Each row is followed by its group and then its class within the group.
[-24.7  -6.5   0.8   7.5  -3.7   6.5   1.0 -12.8 -15.6  -7.1 -12.2   5.3
   7.7   5.4 -33.3  61.8   2.0  -3.5   6.9   1.4  -8.4   0.0 -11.6   0.4
  -8.9  -3.2   2.1  -6.3  -8.2   1.5   0.1  -1.1  -0.2   3.2  -2.9  -0.3
   5.7  13.3   3.3  11.8   0.5   8.6] => Y > J
[ 16.3   6.2   1.8   1.1   3.1  -2.2  -3.2   0.6  12.4   0.8  -4.2  -1.8
   2.7   5.6 -10.5  -2.3 -14.8   6.2   1.7   3.5  -0.6   6.6  20.1  10.6
   6.7  -0.8  15.5  -3.9  -0.3   3.0   2.5  -3.8  -2.5  -5.2   9.6 -10.5
 -13.8  -1.3  -1.7   2.9  -2.6   3.2] => Z > F
[ 25.3  -7.5   6.8   2.4   1.5   3.5  -5.6   6.6   7.2  -3.5   2.0  -3.1
  -1.5   2.6  23.2  -6.6 -14.0   2.9   2.4 -13.1  -3.9   6.9  20.8  11.0
   9.5  -2.0   2.7  -3.5  -0.5  -6.5   0.5   0.1  -0.9  -2.7  -1.2  -0.2
  -0.9  -0.6  -7.9   1.4  -7.6   1.9] => Z > E
[-33.6   6.2  11.6  -5.6 -18.6  17.1 -10.8  14.6   8.4 -10.8 -33.4   4.9
   3.1   2.9  -4.1 -11.2  -4.6  -5.7   5.1  11.6   2.5  22.9   0.8  10.1
   2.7   4.0   7.0  -6.8 -14.2  22.8  -2.9  -9.7 -23.1  -3.4  16.7   2.3
   7.8   3.1   4.0   9.2 -22.4   8.4] => Y > W
[-16.8   0.2   4.9   8.7   3.7  -0.8   5.8 -15.0  -2.5 -14.1 -13.4  -0.2
  -8.0   1.1 -30.9  33.9   4.5 -17.1  11.7   3.5  -5.3  12.5 -13.8   5.9
  -2.4  13.9   3.1   5.3  -1.8  -7.9   8.0  -5.8  -3.9  10.1   0.5   4.9
  16.8  -1.9   1.4   2.1  -5.3   2.6] => Y > W
[ -8.3   1.8   0.6  -4.2  -2.5  -2.5  -1.7   3.2   7.3   1.7  -5.6 -10.6
  -5.2  -2.3  12.7 -36.6  -4.1   6.4   5.2   1.8   8.8  19.4  24.2  12.4
  12.7  -1.3   4.6   1.4  -1.9  18.0  -3.2   6.1  -5.7  -4.3   5.3  -1.5
  -3.7  -1.9 -12.2  -9.8 -37.9   4.2] => Z > F
[  7.3   1.3   1.2  -5.0   1.9   0.0  -8.3  -1.6  13.9   3.4   1.0  -4.3
  -4.1   4.0 -20.6   7.4  -5.3   3.6   4.2  -5.3   2.2   2.5  11.7   6.9
   4.9   2.3  -0.6   1.1   2.9   2.4   0.3   8.5 -12.8 -12.3   8.2  14.2
 -10.2  -1.1  -4.2  -1.3  -5.1   9.4] => Z > F
[ 23.6   9.4  12.2  -8.0   1.8  -8.4  -4.6   3.0   1.3   2.9  -9.5   2.5
   9.1   3.1 -52.6  44.1 -24.6  16.9  13.2  -4.8 -17.2  11.7  32.3  15.9
  -9.9   3.8  -2.5 -22.1   0.9 -19.0   1.8 -16.6   3.2  -5.8  30.1 -27.4
 -19.9  22.9   8.7  17.9   2.8  37.6] => Z > K
[ 12.2   4.9   8.2   0.3  -3.4  -6.2  -8.6   4.4   6.1   3.1   6.0   2.0
   4.7   6.3  -6.2  11.0 -20.8   4.2   7.7  -7.4  -3.7   7.8  23.4   6.5
   6.2   1.7   3.8 -13.8   7.0  -3.9  -2.1  -2.1  -4.1  -3.9  10.1  -6.8
  -6.6   8.0   2.2   4.5 -12.2   3.0] => Z > E
[  3.2   3.2   9.0  -1.7  -5.9  -4.7  -5.1   0.0   9.3  -2.5  -3.6  -2.0
   2.1   6.6  -2.4  20.7 -11.4  -2.2  10.4  -1.3   0.9  12.0  18.7  10.1
   2.7   2.3  -1.3  -8.2  11.3   0.7   3.0  -3.9  -7.9  -2.4  12.2  -7.2
  -6.3  -1.7  -4.1  46.7  -6.4  15.7] => Z > F
[  5.5   3.7   8.3  -2.3  -3.3  -6.9 -13.0   4.7   4.4   1.6  -2.1  -2.9
   7.7   0.7  31.1 -17.3 -13.2   0.1   4.1  -5.2   5.4  19.7  27.9  10.3
   7.6   0.6   4.8  -4.3  -0.8   0.0   1.6   5.3  -6.8   2.4  -0.4  -4.4
   1.7  -3.2  -3.9   2.5 -15.4  -2.8] => Z > E
[ -7.4   3.3   4.5   5.9  -4.2   5.5   0.1   3.0   3.5  -9.2  -6.2  -3.7
  -3.4   5.7 -25.2  20.5  -9.2   6.9   2.8  -3.2  -8.6   4.0  -1.1   7.2
  -6.1   5.6   1.0  -6.8   0.7  -3.8   1.1   0.5  -8.9   0.9   2.8   1.3
   5.6   2.2  -6.3  -1.8 -19.0 -26.8] => Y > B
